[[116 124 107 102 118 215 120 114 100 102 105 106 119 104 117]
 [124  64 101 133  93 119 107 137  87 106 159 125 106  70 117]
 [118  98 118  80 131 117 149  90 103 182 123  89  87 103 116]
 [117 107  50  71 119 119 102 125 107  99  89 140  90 135 118]
 [115 143  97  83 109 120 122 108 104  76 170  62 134 115 117]
 [117 131 103  74  96 118 114 108 120  82 190  78 130 118 117]
 [116  89 108 113  72 117 134  96  86 141 106 117 176 156 118]
 [117 101  67  62 114 128  98 104 110  88  78 139  94 123 117]
 [116 143  98  81 106 118 120 107 109  78 173  63 134 116 117]] ==> 143

[[  5 -21   7 -30  38   9   2  23   2  27  -9 -23]
 [  0   1   1 -16  42   2  23  -2 -17   1  -1   1]
 [ 11  21  12  -3  42  16  36 -23 -31 -21 -17  22]
 [  4   8   1  22 -31   1 -15  -7   9 -10   1   8]
 [  4   1   4  -4  16   5   7  -1  -5   0  -5   1]
 [-11  -4 -14   0  -5 -17  -6   6   6   6  20  -5]
 [  9  11   7  20 -21   9  -8 -10   3 -13  -8  11]
 [  3  11   1  17 -17   1  -4 -10   1 -13   0  11]
 [-18   2 -24  13 -27 -28 -13   0  10  -3  33   1]
 [ -2 -11  -5  10 -36  -6 -32  15  25  12   9 -13]
 [ 23  -9  25  -6   8  30 -10  10   7  12 -33  -9]
 [  5   8   3   9  -5   5   0  -8  -2  -8  -4   8]] ==> 8

[[141  99 103  97  87 164  94 133 135 111 138 146 101]
 [ 94 145 150 141 177  51 147  93  86 128  81  89 151]
 [143 102  85  97 100 109  93  87 156 147 156 147  82]
 [106 135 121 130 158  43 133  68 118 152 113 104 120]
 [ 89 140  95 142 102 129 147  97 143 134 146  87  94]
 [156  92 103  86 108 117  80 108 136 129 134 162 101]
 [142 111 170 101 191  39  99 109  66 115  57 142 171]
 [ 66 152 107 159  82 198 168 145 127  98 136  63 107]
 [ 97 138 102 137 129  81 140  76 137 150 135  95 101]
 [165  87 158  80 142 124  74 156  77  86  72 169 159]
 [165  90  91  80 135  39  73  53 152 171 146 171  88]
 [ 83 147  95 147 120  90 153  73 144 152 144  80  94]] ==> 147

[[184 179 113 147 156 212 150  59 141 108]
 [ 60 163 210 133 204  86 226  92 141 185]
 [134 112 174 187 115 116 110 153 135 141]
 [109 182 131 144 126 126 144 120 173 210]
 [126 106 174 189  98 123 111 156 144 147]
 [182 161  97 144 158 177 162  86 122 100]
 [147 126 191 135 137  79 131 162 133 145]
 [101 189 132 140 135 139 142 121 177 213]
 [106 190 132 138 121 133 140 131 182 222]
 [180 167  88 147 151 181 162  82 121 108]] ==> 167

[[6 3 6 5 5 4 3 4 6 3 3 5]
 [3 4 3 3 3 2 6 5 3 4 6 3]
 [5 6 5 6 5 5 4 3 5 6 5 4]
 [4 3 5 3 4 5 3 5 5 3 3 5]
 [5 3 6 4 5 5 2 4 6 3 3 5]
 [4 6 4 4 5 7 3 3 5 6 3 6]
 [3 4 3 4 3 2 6 5 2 4 6 2]
 [5 5 5 5 6 6 2 3 6 5 4 5]
 [3 3 3 3 2 2 5 5 3 3 5 3]
 [5 6 4 6 4 3 5 4 3 6 6 3]] ==> 6

[[1633 6477 4862 5014 2971 8659 3026 7417 3967]
 [5572 6721 3705 6867 4535 3062 9133 3132 5390]
 [3752 3468 4141 3874 5775 3865 4970 6019 3735]
 [1398 4352 2487 7341 3911 7372 3018 4529 3427]
 [2172 5039 2657 7194 4879 6455 3802 4729 3050]
 [5213 5234 4130 4423 4541 3621 8016 4384 6232]
 [3327 2418 4072 3674 8005 3665 3453 4913 3109]
 [5668 5602 4477 3794 3226 2975 7752 4181 6644]
 [5688 6021 3804 7013 4461 2887 9376 2977 5999]
 [1908 2467 5796 4192 9841 5214 4288 6472 4184]] ==> 2467
---
-3.21   2.96  -7.04  -3.80   0.19 -> -3.21, 0.19

 3.04  -0.45  -0.35  -0.35  -0.41   1.28   0.73
 2.12  -5.32   3.64   3.64   0.11   0.17   0.97
-> 3.04, 0.97

-2.29  -0.23   0.45  -3.97  -0.16
 3.14   3.35   5.93  -2.99   3.78
 6.30  -3.85   2.17   3.93   0.63
-> -2.29, 0.63

-5.70   3.26   4.00  -6.51   0.15
-6.44   1.95   1.23  -5.25   2.02
-> -5.70, 2.02

-1.27   1.38  -3.62   6.51 -> -1.27, 6.51

 1.66  -4.32   6.70   1.08   2.21  -4.18 -> 1.66, -4.18

 6.88   0.14  -2.42   4.88  -1.53  -2.10   5.72 -> 6.88, 5.72

 3.00  -2.84  -7.25   3.90  -2.09 -> 3.00, -2.09
---
[ 4.65  2.30 -3.97 -1.89 -5.63 -0.96  3.81]: -0.96
[ 0.63  6.44  2.29 -0.15  2.90 -2.81  0.98]: -2.81
[-2.71 -0.71 -1.20  0.66 -6.80]: 0.66
[ 3.38 -5.55 -0.63  2.90  2.33 -1.58 -1.78]: -1.58
[-0.94 -0.61  0.03  0.49  3.78  4.97 -5.59]: 4.97
[0.92 2.23 3.77 5.76 1.84]: 5.76
---
Q: (905, 688, -350, -232, -492, -997)
A: 688
Q: ((49, 98, 89, 93, 74, 13), (81, 38, 87, 53, 26, 87), (30, 11, 1, 9, 31, 52))
A: 98
Q: (20, 12, -25, 41, 22, 31, -2)
A: 12
Q: (2642, 3192, 5004, 8055, 1691, 2153, 3653)
A: 3192
Q: ((44, 141, 184, 94, 88), (107, 132, 108, 126, 113), (109, 103, 195, 108, 44))
A: 141
Q: (816, 974, -500, 539, 288, 555)
A: 974
Q: ((222, 101, 141, 161), (194, 186, 25, 103), (139, 237, 64, 44))
A: 101
Q: (32, -43, -21, 17, 20)
A: -43
---
[[-1.22 -1.39 -1.38 -0.38 -0.58  3.34 -1.01]
 [-0.58  0.51 -3.94  1.38  1.58 -2.63 -0.13]
 [ 1.08 -1.96 -1.35  0.36  0.18  6.85  1.45]] Out: -1.96

[[-1.15  0.52  6.55 -1.12  2.34  0.09 -2.60]
 [ 2.28  0.52 -3.06 -1.12  2.34  0.09 -0.30]
 [-2.87  1.68 -0.66 -1.12 -0.51  3.75 -2.60]] Out: 1.68

[[ 4.86 -0.90  5.61 -6.22  4.64  3.66]
 [ 5.92 -6.68 -4.19 -1.01 -0.81 -1.41]
 [-3.19  3.92  0.96  3.09 -0.66 -0.34]] Out: 3.92

[[ 5.25 -2.17  3.56 -2.13  5.11  3.98]
 [-3.23  2.96 -0.53  3.03 -3.12 -2.75]
 [-2.42  5.13 -4.23  1.28  0.55  1.58]] Out: 5.13

[[ 0.06  0.99  2.04 -3.43  0.81  3.85 -4.26]
 [-0.67  3.24 -5.44 -1.41  0.35  0.19 -3.43]
 [ 1.75  2.07 -3.35 -0.63 -2.80  0.33 -0.49]] Out: 2.07

[[ 0.63  1.51  0.59  0.74 -0.04 -0.50  0.21]
 [ 4.36 -2.18  5.64 -1.74  3.20  1.14 -1.67]
 [-1.90 -2.50 -0.84 -1.33 -0.40  1.25 -0.76]] Out: -2.50
